Here is a tiny trained network, its code and every weight. The questions are about switching its units off for an input and a class, where a switched-off unit gives its printed mean instead of its output.

import numpy as np


def w(rows, s, z=0):
    codes = np.array(rows[::2]) - 128.0
    scale = np.full(codes.shape[1], s)
    scale[-1] = z or s
    return codes * scale


def f(y):
    return y / 2 * (1 + np.tanh(0.7978845608 * (y + 0.044715 * y**3)))


def log_softmax(a):
    a = a - a.max(-1, keepdims=True)
    return a - np.log(np.exp(a).sum(-1, keepdims=True))


def net(x, mask):
    res = np.array(x, float).reshape(1, 8) / 4 @ E
    y = f(res @ A[0][:, :-1].T + A[0][:, -1])
    res = res + np.where(mask, y, B[0][:, -1]) @ B[0][:, :-1]
    return log_softmax(res[-1] @ U[:, :-1].T + U[:, -1])


A, B = {}, {}
E = w([
[160,138,175,169,125,76,93,151,115],'x0',
[202,133,176,219,106,34,64,178,133],'x1',
[224,200,125,221,214,25,95,119,226],'x2',
[183,91,29,167,93,158,168,144,216],'x3',
[95,159,130,201,34,118,229,252,211],'x4',
[28,250,222,84,213,85,225,130,154],'x5',
[68,184,237,146,109,71,126,192,65],'x6',
[55,192,104,47,204,163,202,63,161],'x7',
],0.004)
A[0] = w([
[197,151,88,241,93,57,179,210,253,180],'n0',
[160,70,197,146,77,96,27,163,12,200],'n1',
[230,69,42,90,209,165,46,15,133,204],'n2',
[71,46,29,31,55,248,192,110,109,202],'n3',
[183,118,223,232,76,35,45,213,57,237],'n4',
[76,24,31,57,23,242,190,165,103,178],'n5',
[169,98,225,163,85,67,23,176,13,177],'n6',
[15,245,215,56,209,97,222,120,125,210],'n7',
[206,133,157,249,82,34,95,221,203,253],'n8',
[211,113,45,77,243,155,75,7,153,201],'n9',
[202,138,83,234,99,54,171,205,249,187],'n10',
[7,254,229,41,222,121,229,111,105,203],'n11',
],0.0044,0.0028)
B[0] = w([
[226,240,52,214,92,229,216,239,231,229],'n0',
[66,50,210,171,71,63,48,114,28,190],'n1',
[217,49,35,99,214,44,43,17,151,220],'n2',
[39,29,38,24,68,189,220,43,77,236],'n3',
[159,142,217,231,41,114,51,220,63,235],'n4',
[40,28,32,56,15,237,236,91,48,223],'n5',
[92,80,235,211,71,34,32,159,24,195],'n6',
[19,231,235,21,236,61,234,214,210,240],'n7',
[205,200,157,239,42,188,110,235,149,253],'n8',
[218,126,36,84,233,45,58,37,216,217],'n9',
[229,225,44,214,90,219,196,222,228,227],'n10',
[6,229,249,2,246,17,235,212,211,252],'n11',
],0.0047,0.0057)
U = w([
[112,71,246,211,40,34,9,164,3,10],'0',
[34,10,28,39,21,240,227,59,54,2],'1',
[238,228,60,233,50,246,174,231,234,24],'2',
[8,243,241,16,248,26,232,194,210,174],'3',
[239,78,28,96,245,19,28,12,185,199],'4',
],0.0047,0.00055)

Each question gives the input, the list of numbers given to net, and the class t.
The units are the neurons (one row each of A and B). Each row of codes is followed by its name. A weight is (code - 128) times the scale printed after its matrix; where a second scale follows, it is the last column's (A, B and U).
mask holds one flag per neuron, in row order. A switched-off neuron (its flag False) gives its mean, the last column of its row in B, instead of its output. The means were averaged over made-up inputs and are rounded, as every weight is.
A unit's drop is (log p(t) with every unit on - log p(t) with that unit switched off) / (log p(t) with every unit on - log p(t) with every unit switched off).
The circuit of an input: a set's keep is (log p(t) with only the set's units on - log p(t) with every unit switched off) / (log p(t) with every unit on - log p(t) with every unit switched off). Starting from all 12 units, units are removed one at a time, each time the one whose removal leaves the highest keep (on an exact tie, the one counted first), for as long as the keep stays at least 0.8.
circuit, biggest first: the units of the circuit, biggest drop first
k most important neurons: the k neurons with the biggest drops, biggest first
drop of u: that unit's drop, to one decimal
input [-3,3,-4,-1,3,2,-6,-6], class 1: most important neuron => [n5]
input [6,-4,6,-8,-2,0,1,-2], class 0: circuit, biggest first => [n6, n4]
input [4,6,8,-6,1,-4,5,6], class 0: 2 most important neurons => [n6, n4]
input [4,-5,-3,-5,8,-2,-1,2], class 1: circuit, biggest first => [n5, n3]
input [2,-1,-3,-7,-8,0,-5,3], class 4: 2 most important neurons => [n2, n9]
input [7,8,5,0,5,4,7,-4], class 2: 2 most important neurons => [n0, n10]
input [-7,-3,1,-2,-2,0,-4,-7], class 4: 2 most important neurons => [n2, n9]
input [4,-8,-6,-1,7,3,2,-5], class 1: 2 most important neurons => [n5, n3]
input [3,7,4,-8,5,1,-1,1], class 2: 3 most important neurons => [n0, n10, n8]
input [-4,1,-3,-1,2,-4,3,3], class 1: drop of n3 => 0.0
input [8,-3,3,0,-6,4,-7,3], class 4: drop of n2 => 0.2
input [-4,7,8,-3,2,1,-5,8], class 2: drop of n10 => 0.3
